Here is a tiny trained network, its code and every weight. The questions are about switching its units off for an input and a class, where a switched-off unit gives its printed mean instead of its output.

import numpy as np


def w(rows, s, z=0):
    codes = np.array(rows[::2]) - 128.0
    scale = np.full(codes.shape[1], s)
    scale[-1] = z or s
    return codes * scale


def f(y):
    return y / 2 * (1 + np.tanh(0.7978845608 * (y + 0.044715 * y**3)))


def log_softmax(a):
    a = a - a.max(-1, keepdims=True)
    return a - np.log(np.exp(a).sum(-1, keepdims=True))


def net(x, mask):
    res = np.array(x, float).reshape(1, 2) / 4 @ E
    y = f(res @ A[0][:, :-1].T + A[0][:, -1])
    res = res + np.where(mask, y, B[0][:, -1]) @ B[0][:, :-1]
    return log_softmax(res[-1] @ U[:, :-1].T + U[:, -1])


A, B = {}, {}
E = w([
[106,134,182,155,48,75,131,157,73,107,47],'x0',
[133,180,166,218,209,86,166,171,59,248,148],'x1',
],0.015)
A[0] = w([
[137,164,168,198,239,129,172,238,24,253,121,55],'N1',
[209,172,95,116,160,144,175,92,173,162,174,76],'N2',
[139,116,104,136,108,156,193,167,120,144,174,254],'N3',
[186,127,84,163,180,185,129,112,154,163,169,62],'N4',
[32,114,207,141,132,17,196,141,113,97,89,72],'N5',
[75,177,189,169,129,97,102,203,43,53,87,74],'N6',
],0.0058,0.0076)
B[0] = w([
[233,170,124,61,64,197,105,135,55,99,101,253],'N1',
[134,64,145,33,140,104,136,66,182,248,181,153],'N2',
[121,77,64,216,199,48,73,246,142,128,149,180],'N3',
[68,9,154,56,50,112,164,61,159,187,213,154],'N4',
[26,113,178,84,141,146,172,104,112,207,74,162],'N5',
[2,107,152,70,154,128,137,60,112,182,176,167],'N6',
],0.0091,0.017)
U = w([
[219,144,141,54,99,227,123,98,129,98,102,55],'0',
[36,68,183,94,153,67,193,67,178,254,158,55],'1',
[152,161,109,227,204,38,101,173,161,127,107,253],'2',
],0.0081,0.0066)

Each question gives the input, the list of numbers given to net, and the class t.
The units are the neurons (one row each of A and B). Each row of codes is followed by its name. A weight is (code - 128) times the scale printed after its matrix; where a second scale follows, it is the last column's (A, B and U).
mask holds one flag per neuron, in row order. A switched-off neuron (its flag False) gives its mean, the last column of its row in B, instead of its output. The means were averaged over made-up inputs and are rounded, as every weight is.
A unit's drop is (log p(t) with every unit on - log p(t) with that unit switched off) / (log p(t) with every unit on - log p(t) with every unit switched off).
The circuit of an input: a set's keep is (log p(t) with only the set's units on - log p(t) with every unit switched off) / (log p(t) with every unit on - log p(t) with every unit switched off). Starting from all 6 units, units are removed one at a time, each time the one whose removal leaves the highest keep (on an exact tie, the one counted first), for as long as the keep stays at least 0.8.
units of the circuit, in order: the units of the circuit, biggest drop first
top k neurons: the k neurons with the biggest drops, biggest first
drop when u is switched off: that unit's drop, to one decimal
input [2,0], class 2: units of the circuit, in order -> N1; N4; N2
input [-7,8], class 0: units of the circuit, in order -> N1
input [2,-1], class 2: units of the circuit, in order -> N1; N4; N2
input [1,3], class 2: top 3 neurons -> N4; N2; N3
input [-2,3], class 2: units of the circuit, in order -> N3; N6
input [-3,-2], class 2: top 2 neurons -> N1; N6
input [-3,3], class 2: units of the circuit, in order -> N3; N6
input [2,1], class 2: top 3 neurons -> N1; N4; N2
input [-3,0], class 2: units of the circuit, in order -> N1; N6; N5
input [4,1], class 1: top 3 neurons -> N1; N6; N5
input [-1,-2], class 2: drop when N1 is switched off -> 0.8
input [0,4], class 0: drop when N1 is switched off -> 1.6
input [0,0], class 2: drop when N1 is switched off -> 0.5
input [-5,-1], class 1: units of the circuit, in order -> N1
input [8,5], class 1: top 2 neurons -> N6; N5
